Below is a small trained network, with its code and all its weights. Each question gives an input and a target symbol and asks what happens when units are switched off, that is, made to give their printed mean instead of their output.

import numpy as np


def w(rows, s, z=0):
    codes = np.array(rows[::2]) - 128.0
    scale = np.full(codes.shape[1], s)
    scale[-1] = z or s
    return codes * scale


def f(y):
    return y / 2 * (1 + np.tanh(0.7978845608 * (y + 0.044715 * y**3)))


def softmax(a):
    e = np.exp(a - a.max(-1, keepdims=True))
    return e / e.sum(-1, keepdims=True)


def log_softmax(a):
    a = a - a.max(-1, keepdims=True)
    return a - np.log(np.exp(a).sum(-1, keepdims=True))


def net(x, mask):
    ids = ['ΓΘΠαβδζημτφψω'.index(c) for c in x.split()]
    T = len(ids)
    res = E[ids] + P[:T]
    r = res
    for j in range(3):
        rows = slice(2 * j, 2 * j + 2)
        q, k, v = (r @ M[0][rows].T for M in (Q, K, V))
        z = softmax(np.where(np.tri(T) > 0, q @ k.T / 2**0.5, -1e9)) @ v
        o = O[0][rows]
        res = res + np.where(mask[j], z, o[:, -1]) @ o[:, :-1]
    y = f(res @ A[0][:, :-1].T + A[0][:, -1])
    res = res + np.where(mask[3:15], y, B[0][:, -1]) @ B[0][:, :-1]
    return log_softmax(res[-1] @ U[:, :-1].T + U[:, -1])


Q, K, V, O, A, B = {}, {}, {}, {}, {}, {}
E = w([
[175,157,170,126,44,77,59,74,125,51],'Γ',
[146,120,22,156,208,146,155,141,141,45],'Θ',
[53,165,75,66,88,49,171,141,143,124],'Π',
[154,102,72,174,87,114,61,117,136,118],'α',
[111,92,125,98,253,96,98,75,127,85],'β',
[158,180,119,123,146,192,55,189,84,101],'δ',
[74,113,40,138,180,56,159,126,168,157],'ζ',
[162,56,118,103,89,96,126,56,120,43],'η',
[134,99,87,64,93,111,116,175,70,118],'μ',
[113,140,169,129,171,90,108,142,59,40],'τ',
[144,117,146,95,145,90,17,177,249,176],'φ',
[147,190,90,175,94,74,114,213,108,123],'ψ',
[106,153,100,19,195,18,86,42,139,90],'ω',
],0.013)
P = w([
[157,120,75,54,142,147,87,254,209,84],'0',
[133,124,101,162,108,68,99,144,90,92],'1',
[130,121,100,162,103,72,105,143,81,91],'2',
[142,127,89,162,109,62,104,144,75,86],'3',
[141,132,82,166,100,67,111,142,83,77],'4',
[142,132,74,164,119,54,120,134,78,73],'5',
[147,131,79,168,120,65,107,138,69,70],'6',
[141,139,78,168,114,56,117,134,73,64],'7',
[140,143,71,169,121,60,123,131,79,61],'8',
[151,142,75,158,133,67,122,141,77,51],'9',
],0.0069)
Q[0] = w([
[103,104,198,120,115,196,242,89,96,188],'head 1',
[141,147,221,76,110,218,145,125,231,230],'head 1',
[131,113,215,120,144,208,212,88,201,255],'head 2',
[156,120,206,102,90,178,150,77,125,116],'head 2',
[131,160,91,79,171,43,108,161,115,68],'head 3',
[138,142,55,134,137,69,99,156,84,40],'head 3',
],0.01)
K[0] = w([
[105,151,168,206,134,86,132,50,50,159],'head 1',
[118,173,107,158,132,131,179,75,27,137],'head 1',
[109,155,91,199,96,142,175,26,1,118],'head 2',
[58,192,117,174,150,80,137,69,95,152],'head 2',
[169,106,121,60,134,162,103,211,218,83],'head 3',
[143,75,148,76,128,99,72,171,227,109],'head 3',
],0.0088)
V[0] = w([
[175,167,58,251,21,129,129,218,166,222],'head 1',
[137,28,61,172,155,209,150,191,128,121],'head 1',
[177,132,198,84,3,123,100,163,35,84],'head 2',
[2,190,108,79,168,103,184,189,116,179],'head 2',
[145,244,196,110,191,202,93,160,137,123],'head 3',
[155,39,105,35,112,176,124,108,183,229],'head 3',
],0.0074)
O[0] = w([
[216,112,110,167,144,121,194,111,66,229,254],'head 1',
[197,215,71,113,180,61,102,70,100,133,238],'head 1',
[254,36,146,159,68,155,121,177,157,81,223],'head 2',
[22,72,138,191,192,7,103,214,139,156,90],'head 2',
[95,66,23,184,93,183,82,108,155,130,156],'head 3',
[138,234,124,201,140,155,174,164,116,76,235],'head 3',
],0.0096,0.0022)
A[0] = w([
[133,217,96,103,141,194,151,111,98,76,142],'neuron 1',
[122,24,198,117,75,151,85,147,203,80,249],'neuron 2',
[174,141,54,123,79,72,124,101,102,164,246],'neuron 3',
[66,101,239,150,117,182,123,155,167,104,24],'neuron 4',
[107,107,145,121,174,76,73,173,248,164,251],'neuron 5',
[130,92,79,148,127,226,153,55,89,59,137],'neuron 6',
[210,159,121,130,138,70,116,123,119,106,172],'neuron 7',
[53,146,117,171,149,131,185,125,159,64,214],'neuron 8',
[91,159,122,182,94,32,170,142,138,129,195],'neuron 9',
[136,139,151,181,95,194,90,171,31,169,142],'neuron 10',
[174,148,116,111,143,169,254,85,78,210,176],'neuron 11',
[137,217,163,80,77,223,95,113,154,54,224],'neuron 12',
],0.0073,0.0024)
B[0] = w([
[36,148,121,145,2,47,119,179,170,133,178],'neuron 1',
[165,178,65,57,161,141,188,149,50,148,186],'neuron 2',
[136,114,108,102,149,222,108,74,215,102,247],'neuron 3',
[112,149,116,58,185,216,150,124,214,120,145],'neuron 4',
[219,189,219,165,1,131,92,118,33,133,175],'neuron 5',
[94,178,149,209,84,196,139,33,37,190,176],'neuron 6',
[128,157,194,161,175,147,191,170,188,98,232],'neuron 7',
[103,30,164,166,136,165,126,195,112,232,168],'neuron 8',
[128,69,155,87,156,209,183,135,121,88,187],'neuron 9',
[80,40,107,124,148,26,83,112,161,64,162],'neuron 10',
[175,116,160,65,83,104,27,217,129,221,187],'neuron 11',
[65,72,170,172,136,67,178,44,185,212,177],'neuron 12',
],0.006,0.012)
U = w([
[123,118,181,141,93,92,196,84,194,107,60],'Γ',
[125,179,109,179,134,176,164,166,115,160,3],'Θ',
[87,104,161,45,126,217,152,169,180,121,173],'Π',
[124,88,70,152,141,186,60,87,168,83,140],'α',
[123,161,161,121,236,122,163,100,58,192,199],'β',
[73,96,121,135,96,42,48,126,150,139,100],'δ',
[149,10,121,114,191,106,154,143,196,212,192],'ζ',
[155,97,169,116,95,178,191,83,67,149,113],'η',
[147,122,50,45,75,77,96,160,33,78,152],'μ',
[154,73,190,171,106,68,143,172,40,107,65],'τ',
[200,219,189,104,102,155,75,146,136,198,182],'φ',
[168,118,126,133,170,114,181,222,187,2,128],'ψ',
[98,180,65,36,198,95,133,97,174,96,113],'ω',
],0.0063,0.0028)

Each question gives the input, a string of symbols that net reads in full, and the target symbol t.
The units are the heads (2 rows each of Q, K, V and O) and the neurons (one row each of A and B). Each row of codes is followed by its name. A weight is (code - 128) times the scale printed after its matrix; where a second scale follows, it is the last column's (O, A, B and U).
mask holds one flag per unit, heads first, then neurons. A switched-off unit (its flag False) gives its mean, the last column of its rows in O or B, instead of its output. The means were averaged over made-up inputs and are rounded, as every weight is.
A unit's drop is (log p(t) with every unit on - log p(t) with that unit switched off) / (log p(t) with every unit on - log p(t) with every unit switched off).
The circuit of an input: a set's keep is (log p(t) with only the set's units on - log p(t) with every unit switched off) / (log p(t) with every unit on - log p(t) with every unit switched off). Starting from the 12 units with the biggest drops (on a tie, the unit counted first), units are removed one at a time, each time the one whose removal leaves the highest keep (on an exact tie, the one counted first), for as long as the keep stays at least 0.8.
units of the circuit, in order: the units of the circuit, biggest drop first
most important unit: the unit with the biggest drop
top k neurons: the k neurons with the biggest drops, biggest first
which heads matter: for each layer, one digit per head in row order, 1 if its drop is at least 0.15 and else 0, layers parted by /
drop when u is switched off: that unit's drop, to one decimal
input ζ β ζ, target β: units of the circuit, in order => (head 2; head 3)
input ψ δ Θ Θ ζ α ω Γ, target ζ: units of the circuit, in order => (head 1; head 3; head 2; neuron 5)
input α α ψ α μ Γ Θ η ψ, target φ: which heads matter => 110
input β Γ δ ω Θ Π, target δ: most important unit => head 1
input δ μ Π Θ β δ ψ, target α: which heads matter => 001
input ψ ψ β α Γ Π, target ζ: units of the circuit, in order => (head 1; head 3; head 2)
input Γ Γ μ α δ, target η: units of the circuit, in order => (head 2; neuron 6; neuron 12)
input α η β η, target φ: units of the circuit, in order => (head 1; neuron 11; head 2)
input η β τ δ, target Γ: units of the circuit, in order => (neuron 12; head 2; head 1; neuron 1)
input ω δ η ω ψ ω Θ δ, target Π: top 2 neurons => (neuron 4; neuron 8)
input δ ω δ, target α: which heads matter => 001
input ζ δ μ α η η δ μ, target β: which heads matter => 010
input β ω α, target δ: which heads matter => 110
input β μ Θ ψ τ τ μ, target δ: which heads matter => 110
input Π ψ Γ μ μ ψ, target τ: which heads matter => 010
input Γ μ β Π, target η: which heads matter => 110
input μ α μ Θ μ μ, target ψ: most important unit => head 2
input Γ Γ Γ ψ, target η: top 3 neurons => (neuron 6; neuron 2; neuron 12)
input μ η ζ Γ Π τ β, target ψ: which heads matter => 011
input δ Θ ζ δ α δ η Γ Γ, target α: most important unit => head 3
input ω η α α μ η Θ Π, target Π: which heads matter => 100
input τ ω δ ψ Θ α ψ α η Θ, target μ: drop when neuron 12 is switched off => 0.1
input β α μ Π δ μ α ψ ω, target δ: drop when neuron 4 is switched off => 0.0
input ψ β μ ζ Π ω Π μ α ψ, target ζ: drop when head 1 is switched off => 0.7
